Below are the code and all the weights of a small trained network. Each question names an input and a class and asks about switching units off, where a switched-off unit gives its printed mean instead of its output.

import numpy as np


def w(rows, s, z=0):
    codes = np.array(rows[::2]) - 128.0
    scale = np.full(codes.shape[1], s)
    scale[-1] = z or s
    return codes * scale


def norm(h):
    return h / np.sqrt((h * h).mean(-1, keepdims=True) + 1e-5)


def f(y):
    return np.maximum(y, 0)


def log_softmax(a):
    a = a - a.max(-1, keepdims=True)
    return a - np.log(np.exp(a).sum(-1, keepdims=True))


def net(x, mask):
    res = np.array(x, float).reshape(1, 5) / 4 @ E
    u = 0
    for l in range(2):
        y = f(norm(res) @ A[l][:, :-1].T + A[l][:, -1])
        res = res + np.where(mask[u : u + 16], y, B[l][:, -1]) @ B[l][:, :-1]
        u += 16
    return log_softmax(norm(res)[-1] @ U[:, :-1].T + U[:, -1])


A, B = {}, {}
E = w([
[101,167,88,34,101],'x0',
[136,132,216,68,172],'x1',
[100,190,72,103,55],'x2',
[89,62,151,120,50],'x3',
[138,254,114,146,35],'x4',
],0.00087)
A[0] = w([
[128,206,159,87,95,62],'L0N0',
[58,81,127,95,175,97],'L0N1',
[201,179,81,228,107,42],'L0N2',
[113,55,134,120,160,221],'L0N3',
[184,136,119,111,189,27],'L0N4',
[127,200,115,92,118,99],'L0N5',
[108,115,187,93,92,1],'L0N6',
[159,161,45,87,60,201],'L0N7',
[88,135,107,141,48,186],'L0N8',
[172,174,93,116,113,212],'L0N9',
[147,106,156,118,204,100],'L0N10',
[74,111,210,113,96,29],'L0N11',
[81,128,106,158,161,112],'L0N12',
[179,145,93,171,92,5],'L0N13',
[176,132,57,177,121,28],'L0N14',
[86,2,110,126,141,60],'L0N15',
],0.003,0.00081)
B[0] = w([
[141,25,47,103,137,206],'L0N0',
[107,134,104,181,74,207],'L0N1',
[53,99,245,198,83,235],'L0N2',
[147,159,74,164,98,254],'L0N3',
[156,138,172,145,151,186],'L0N4',
[24,67,53,74,177,203],'L0N5',
[219,152,174,96,65,160],'L0N6',
[94,118,166,80,246,252],'L0N7',
[155,104,183,175,199,233],'L0N8',
[31,59,133,77,114,218],'L0N9',
[179,191,105,187,137,234],'L0N10',
[219,138,154,70,63,180],'L0N11',
[165,108,131,70,52,153],'L0N12',
[13,123,254,180,57,171],'L0N13',
[102,103,181,115,19,179],'L0N14',
[143,86,34,144,87,249],'L0N15',
],0.0019,0.0015)
A[1] = w([
[202,123,173,83,52,32],'L1N0',
[198,69,100,64,169,230],'L1N1',
[93,215,81,69,159,63],'L1N2',
[217,156,165,183,223,84],'L1N3',
[197,104,199,66,78,38],'L1N4',
[152,100,91,137,133,101],'L1N5',
[95,2,136,81,66,197],'L1N6',
[84,102,190,178,171,118],'L1N7',
[201,97,159,181,92,192],'L1N8',
[199,194,220,161,120,97],'L1N9',
[158,141,169,206,147,146],'L1N10',
[63,177,123,80,121,164],'L1N11',
[87,109,59,91,149,209],'L1N12',
[96,155,184,179,94,74],'L1N13',
[122,171,216,112,158,246],'L1N14',
[153,105,165,171,197,47],'L1N15',
],0.0032,0.0012)
B[1] = w([
[232,243,253,66,78,159],'L1N0',
[58,193,138,180,57,222],'L1N1',
[60,5,149,23,106,167],'L1N2',
[84,246,85,105,205,205],'L1N3',
[201,207,169,105,69,165],'L1N4',
[142,130,98,163,129,153],'L1N5',
[197,181,118,172,163,252],'L1N6',
[85,186,124,116,79,192],'L1N7',
[106,143,95,18,141,229],'L1N8',
[148,16,81,167,143,193],'L1N9',
[73,171,140,57,160,202],'L1N10',
[172,71,200,92,177,182],'L1N11',
[192,56,154,127,126,202],'L1N12',
[87,138,190,191,131,179],'L1N13',
[139,97,34,182,89,210],'L1N14',
[125,181,89,76,165,168],'L1N15',
],0.0025,0.0026)
U = w([
[168,89,175,147,140,3],'0',
[87,236,69,107,242,146],'1',
[13,138,230,232,57,149],'2',
[236,210,215,82,36,147],'3',
[76,12,164,1,154,164],'4',
[197,54,18,225,85,136],'5',
],0.0093,0.0065)

Each question gives the input, the list of numbers given to net, and the class t.
The units are the neurons (one row each of A and B). Each row of codes is followed by its name. A weight is (code - 128) times the scale printed after its matrix; where a second scale follows, it is the last column's (A, B and U).
mask holds one flag per neuron, layer by layer. A switched-off neuron (its flag False) gives its mean, the last column of its row in B, instead of its output. The means were averaged over made-up inputs and are rounded, as every weight is.
A unit's drop is (log p(t) with every unit on - log p(t) with that unit switched off) / (log p(t) with every unit on - log p(t) with every unit switched off).
The circuit of an input: a set's keep is (log p(t) with only the set's units on - log p(t) with every unit switched off) / (log p(t) with every unit on - log p(t) with every unit switched off). Starting from the 12 units with the biggest drops (on a tie, the unit counted first), units are removed one at a time, each time the one whose removal leaves the highest keep (on an exact tie, the one counted first), for as long as the keep stays at least 0.8.
units of the circuit, in order: the units of the circuit, biggest drop first
most important unit: the unit with the biggest drop
k most important neurons: the k neurons with the biggest drops, biggest first
k most important neurons of layer l: the k neurons of layer l with the biggest drops, biggest first
drop of u: that unit's drop, to one decimal
input [-4,5,4,-7,6], class 4: units of the circuit, in order -> (L0N5; L0N0; L1N2)
input [8,6,4,5,6], class 4: 3 most important neurons -> (L0N5; L0N7; L1N2)
input [0,2,0,-1,-8], class 5: units of the circuit, in order -> (L0N15; L0N3; L1N10)
input [-2,-3,-3,-4,-7], class 1: units of the circuit, in order -> (L1N3; L0N10)
input [-3,2,-4,-5,6], class 2: 2 most important neurons -> (L0N2; L1N13)
input [-6,-1,-6,-7,6], class 2: units of the circuit, in order -> (L0N2)
input [2,3,-5,3,-5], class 5: 2 most important neurons -> (L0N15; L0N8)
input [6,-8,2,6,1], class 4: 2 most important neurons of layer 0 -> (L0N7; L0N15)
input [3,-8,-1,-4,7], class 2: 2 most important neurons -> (L0N2; L0N13)
input [0,4,-4,2,-1], class 3: 2 most important neurons -> (L0N11; L1N0)
input [-8,-3,-7,7,-2], class 5: 2 most important neurons -> (L0N15; L0N7)
input [2,-6,-2,-4,-2], class 2: 2 most important neurons -> (L0N2; L0N0)
input [8,5,0,4,6], class 4: 2 most important neurons -> (L0N5; L0N7)
input [5,5,4,-8,-4], class 4: most important unit -> L1N2
input [7,-7,-1,4,0], class 4: 2 most important neurons -> (L0N7; L1N14)
input [2,3,6,-1,-6], class 5: 2 most important neurons of layer 1 -> (L1N8; L1N10)
input [3,2,-4,6,-5], class 3: drop of L1N0 -> 0.1
input [1,5,2,0,3], class 4: drop of L0N5 -> 0.8
input [3,2,-2,-2,-5], class 1: drop of L0N10 -> 0.2
input [-2,0,-5,3,-5], class 5: most important unit -> L0N15
